Below is a small trained network, with its code and all its weights. Each question gives an input and a target symbol and asks what happens when units are switched off, that is, made to give their printed mean instead of their output.

import numpy as np


def w(rows, s, z=0):
    codes = np.array(rows[::2]) - 128.0
    scale = np.full(codes.shape[1], s)
    scale[-1] = z or s
    return codes * scale


def f(y):
    return y / 2 * (1 + np.tanh(0.7978845608 * (y + 0.044715 * y**3)))


def softmax(a):
    e = np.exp(a - a.max(-1, keepdims=True))
    return e / e.sum(-1, keepdims=True)


def log_softmax(a):
    a = a - a.max(-1, keepdims=True)
    return a - np.log(np.exp(a).sum(-1, keepdims=True))


def net(x, mask):
    ids = ['Παδθμσω'.index(c) for c in x.split()]
    T = len(ids)
    res = E[ids] + P[:T]
    u = 0
    for l in range(2):
        r = res
        for j in range(2):
            rows = slice(3 * j, 3 * j + 3)
            q, k, v = (r @ M[l][rows].T for M in (Q, K, V))
            z = softmax(np.where(np.tri(T) > 0, q @ k.T / 3**0.5, -1e9)) @ v
            o = O[l][rows]
            res = res + np.where(mask[u + j], z, o[:, -1]) @ o[:, :-1]
        u += 2
        y = f(res @ A[l][:, :-1].T + A[l][:, -1])
        res = res + np.where(mask[u : u + 12], y, B[l][:, -1]) @ B[l][:, :-1]
        u += 12
    return log_softmax(res[-1] @ U[:, :-1].T + U[:, -1])


Q, K, V, O, A, B = {}, {}, {}, {}, {}, {}
E = w([
[193,76,48,127,93,71,90,121,136,139],'Π',
[129,138,82,83,139,112,229,113,45,183],'α',
[69,20,154,84,107,225,113,156,141,90],'δ',
[121,192,101,100,51,126,121,155,2,84],'θ',
[133,170,163,145,87,131,140,166,166,192],'μ',
[177,127,144,88,212,149,141,51,126,179],'σ',
[154,159,205,158,102,133,138,52,72,91],'ω',
],0.0067)
P = w([
[75,123,77,238,177,118,82,105,140,133],'0',
[158,144,119,153,139,191,119,115,111,160],'1',
[58,157,97,104,105,156,103,77,175,116],'2',
[186,100,154,115,102,154,135,135,110,154],'3',
[87,138,97,66,81,152,143,96,198,80],'4',
[52,106,171,55,72,56,86,92,132,180],'5',
[222,101,162,59,86,115,154,149,132,115],'6',
[15,139,161,9,69,58,104,86,195,122],'7',
[244,101,198,27,86,108,180,151,157,79],'8',
[97,104,124,3,78,63,140,84,225,77],'9',
],0.0044)
Q[0] = w([
[74,89,108,175,149,229,107,114,121,153],'L0H1',
[109,9,187,30,67,163,119,178,117,125],'L0H1',
[57,140,130,133,99,81,105,94,133,167],'L0H1',
[155,181,93,211,202,33,132,161,101,122],'L0H2',
[144,85,139,25,6,164,148,57,129,159],'L0H2',
[141,185,83,149,117,109,142,117,134,144],'L0H2',
],0.022)
K[0] = w([
[127,226,78,220,187,86,123,112,114,122],'L0H1',
[39,47,94,217,170,234,100,152,106,107],'L0H1',
[202,133,113,148,120,159,160,159,171,60],'L0H1',
[109,247,103,114,152,10,175,72,193,79],'L0H2',
[59,5,189,150,162,202,92,146,120,140],'L0H2',
[73,155,104,164,149,109,141,104,178,87],'L0H2',
],0.018)
V[0] = w([
[129,228,175,148,168,58,71,100,110,121],'L0H1',
[93,183,133,67,120,246,23,125,58,54],'L0H1',
[197,69,254,146,187,141,103,41,201,85],'L0H1',
[92,117,113,115,134,145,125,171,124,72],'L0H2',
[56,99,101,82,164,146,140,178,117,49],'L0H2',
[234,154,126,158,104,120,121,59,117,208],'L0H2',
],0.0076)
O[0] = w([
[122,63,189,173,120,141,44,198,8,254,35],'L0H1',
[4,131,91,14,233,203,24,221,116,93,252],'L0H1',
[210,229,41,6,42,187,35,94,82,209,155],'L0H1',
[195,126,106,137,47,139,120,80,93,183,102],'L0H2',
[203,120,73,162,61,205,133,53,77,227,51],'L0H2',
[63,155,172,75,237,53,146,188,165,21,163],'L0H2',
],0.0034,0.0011)
A[0] = w([
[115,143,109,187,166,89,163,115,111,134,22],'L0N1',
[132,130,147,42,118,163,113,126,151,112,7],'L0N2',
[197,246,90,129,88,120,113,99,108,181,127],'L0N3',
[135,176,101,44,200,123,93,179,148,110,87],'L0N4',
[196,141,169,168,214,89,163,225,92,104,74],'L0N5',
[181,173,126,75,124,180,93,132,147,145,38],'L0N6',
[118,88,127,105,142,130,121,143,127,119,66],'L0N7',
[100,125,145,93,180,75,87,130,116,111,73],'L0N8',
[247,137,103,174,73,166,102,108,64,254,1],'L0N9',
[150,155,126,158,30,135,187,134,147,161,96],'L0N10',
[181,232,103,137,87,101,153,97,167,167,116],'L0N11',
[92,155,129,124,140,72,78,130,128,145,65],'L0N12',
],0.0086,0.0028)
B[0] = w([
[137,255,60,101,106,173,116,152,143,175,50],'L0N1',
[153,192,161,103,121,152,211,170,139,117,135],'L0N2',
[60,26,139,189,158,159,135,164,107,138,247],'L0N3',
[143,88,152,175,150,82,165,67,158,99,148],'L0N4',
[213,70,138,79,142,146,75,221,24,201,137],'L0N5',
[124,130,146,126,110,138,199,154,107,147,145],'L0N6',
[135,148,118,119,87,122,155,122,165,156,78],'L0N7',
[135,149,137,172,58,75,144,60,126,193,127],'L0N8',
[69,104,52,83,110,60,103,60,84,74,184],'L0N9',
[93,94,178,102,226,118,93,122,100,104,202],'L0N10',
[42,71,113,107,213,144,130,197,117,74,238],'L0N11',
[60,145,122,229,120,78,158,108,136,168,111],'L0N12',
],0.0075,0.0015)
Q[1] = w([
[77,61,152,117,113,141,108,102,70,179],'L1H1',
[145,47,102,130,161,239,75,149,76,134],'L1H1',
[46,123,61,132,112,205,147,50,172,103],'L1H1',
[170,116,206,125,118,2,109,162,86,192],'L1H2',
[43,31,159,4,83,140,154,95,156,71],'L1H2',
[202,68,138,126,170,178,65,185,59,154],'L1H2',
],0.031)
K[1] = w([
[121,178,76,159,125,165,152,109,198,100],'L1H1',
[85,187,73,236,140,131,84,99,98,213],'L1H1',
[233,117,108,177,155,193,116,189,106,129],'L1H1',
[32,151,142,72,119,24,173,83,186,73],'L1H2',
[177,94,155,34,5,175,138,133,173,164],'L1H2',
[61,183,112,185,91,81,104,75,138,204],'L1H2',
],0.029)
V[1] = w([
[119,150,96,82,232,127,195,110,123,211],'L1H1',
[63,202,234,132,131,172,117,200,103,107],'L1H1',
[130,108,143,64,118,181,205,85,108,147],'L1H1',
[94,164,213,110,141,196,170,197,185,191],'L1H2',
[67,121,41,97,100,103,125,253,144,152],'L1H2',
[146,47,130,187,149,128,53,135,245,146],'L1H2',
],0.021)
O[1] = w([
[174,45,201,171,58,90,50,151,134,155,59],'L1H1',
[153,155,131,136,147,60,220,47,116,223,253],'L1H1',
[204,127,171,166,193,86,78,146,116,111,31],'L1H1',
[72,130,124,47,19,143,156,193,152,73,186],'L1H2',
[177,239,121,169,142,118,179,202,167,29,97],'L1H2',
[142,144,197,31,160,9,82,111,116,81,154],'L1H2',
],0.011,0.0059)
A[1] = w([
[178,133,125,101,106,157,100,203,147,57,95],'L1N1',
[220,123,182,253,138,148,140,165,129,112,141],'L1N2',
[181,217,107,100,227,88,46,117,134,95,130],'L1N3',
[151,205,107,145,121,209,150,178,184,11,34],'L1N4',
[248,227,162,170,186,101,156,161,185,107,133],'L1N5',
[176,207,81,233,194,143,200,144,141,139,29],'L1N6',
[149,213,98,22,145,150,118,119,166,115,43],'L1N7',
[99,171,45,165,141,172,207,116,150,53,114],'L1N8',
[120,148,97,146,89,169,169,159,142,166,4],'L1N9',
[139,147,89,124,59,163,132,169,153,174,43],'L1N10',
[145,104,66,137,186,228,58,149,137,155,108],'L1N11',
[158,100,101,221,165,153,165,86,80,91,83],'L1N12',
],0.0061,0.0025)
B[1] = w([
[103,190,113,135,162,91,161,65,140,157,181],'L1N1',
[99,124,105,254,114,121,171,180,121,110,172],'L1N2',
[152,116,128,147,252,172,122,143,144,85,202],'L1N3',
[163,60,145,118,170,89,180,80,98,181,200],'L1N4',
[72,85,80,98,81,159,112,133,109,105,176],'L1N5',
[169,209,136,82,99,153,19,130,126,137,185],'L1N6',
[177,108,155,184,109,90,136,159,125,112,255],'L1N7',
[133,148,154,138,87,142,50,143,157,140,236],'L1N8',
[112,139,151,138,178,115,81,108,94,103,183],'L1N9',
[161,124,114,119,181,130,125,124,101,87,166],'L1N10',
[126,133,119,116,44,113,153,135,119,47,191],'L1N11',
[142,145,164,113,149,105,164,194,179,184,188],'L1N12',
],0.0094,0.0068)
U = w([
[38,124,52,85,53,250,100,160,128,62,9],'Π',
[171,69,224,114,88,108,3,151,105,171,5],'α',
[161,148,136,125,238,141,113,159,145,53,173],'δ',
[147,209,190,61,59,40,211,192,194,89,250],'θ',
[94,120,78,155,171,156,204,45,98,245,187],'μ',
[133,123,113,254,106,154,152,215,146,132,90],'σ',
[188,238,117,118,96,199,58,170,185,176,93],'ω',
],0.0019)

Each question gives the input, a string of symbols that net reads in full, and the target symbol t.
The units are the heads (3 rows each of Q, K, V and O) and the neurons (one row each of A and B). Each row of codes is followed by its name. A weight is (code - 128) times the scale printed after its matrix; where a second scale follows, it is the last column's (O, A, B and U).
mask holds one flag per unit, layer by layer, with each layer's heads first. A switched-off unit (its flag False) gives its mean, the last column of its rows in O or B, instead of its output. The means were averaged over made-up inputs and are rounded, as every weight is.
A unit's drop is (log p(t) with every unit on - log p(t) with that unit switched off) / (log p(t) with every unit on - log p(t) with every unit switched off).
The circuit of an input: a set's keep is (log p(t) with only the set's units on - log p(t) with every unit switched off) / (log p(t) with every unit on - log p(t) with every unit switched off). Starting from the 12 units with the biggest drops (on a tie, the unit counted first), units are removed one at a time, each time the one whose removal leaves the highest keep (on an exact tie, the one counted first), for as long as the keep stays at least 0.8.
units of the circuit, in order: the units of the circuit, biggest drop first
most important unit: the unit with the biggest drop
top k neurons: the k neurons with the biggest drops, biggest first
top k neurons in layer l: the k neurons of layer l with the biggest drops, biggest first
heads that matter: for each layer, one digit per head in row order, 1 if its drop is at least 0.15 and else 0, layers parted by /
drop of u: that unit's drop, to one decimal
input ω μ α σ θ μ, target ω: top 2 neurons -> (L1N6; L1N8)
input μ Π Π σ ω σ ω, target α: heads that matter -> 01 / 11
input σ μ θ, target θ: units of the circuit, in order -> (L0H2; L1H2; L0N9)
input θ Π α μ, target σ: units of the circuit, in order -> (L1H1; L1N2; L1H2)
input ω μ μ μ μ, target θ: units of the circuit, in order -> (L1H2; L0H2)
input μ μ ω Π α α μ δ Π, target μ: heads that matter -> 11 / 11
input μ Π μ μ Π, target θ: top 2 neurons -> (L0N5; L0N9)
input μ μ σ σ δ δ ω, target Π: heads that matter -> 11 / 11
input μ α μ σ α, target α: most important unit -> L1H1
input ω θ μ α Π, target σ: units of the circuit, in order -> (L1H1; L1H2; L1N2; L0N5)
input θ μ σ ω μ ω ω δ, target θ: top 2 neurons -> (L0N9; L1N7)
input Π μ δ μ ω θ, target Π: heads that matter -> 01 / 10
input α Π θ Π σ μ Π, target θ: units of the circuit, in order -> (L1H2; L0N9)
input ω δ μ ω Π α ω ω Π θ, target ω: most important unit -> L0H2
input μ μ μ ω μ ω Π μ, target δ: heads that matter -> 00 / 11
input ω μ μ α Π α θ Π, target ω: units of the circuit, in order -> (L1H2; L1N6; L0N5)
input μ Π ω, target δ: units of the circuit, in order -> (L1H2; L1N3)
input μ ω α μ μ α, target θ: units of the circuit, in order -> (L1H2; L0H2)
input μ θ μ, target ω: units of the circuit, in order -> (L1H2; L1N6)
input α Π ω ω, target μ: most important unit -> L0H2
input α α α ω, target σ: top 2 neurons -> (L1N2; L0N5)
input Π ω ω δ α ω θ σ, target Π: top 2 neurons in layer 0 -> (L0N3; L0N11)
input ω μ α α, target σ: top 2 neurons -> (L1N2; L0N3)
input μ μ ω δ θ μ μ μ, target μ: top 3 neurons in layer 0 -> (L0N9; L0N11; L0N3)
input ω μ α α θ δ α, target ω: top 3 neurons -> (L0N9; L1N6; L1N8)
input δ α α μ Π μ σ θ, target δ: drop of L0H1 -> -0.1
input μ μ μ ω Π ω μ α σ, target σ: most important unit -> L1H1
input ω μ ω σ Π Π, target δ: drop of L1N2 -> 0.0
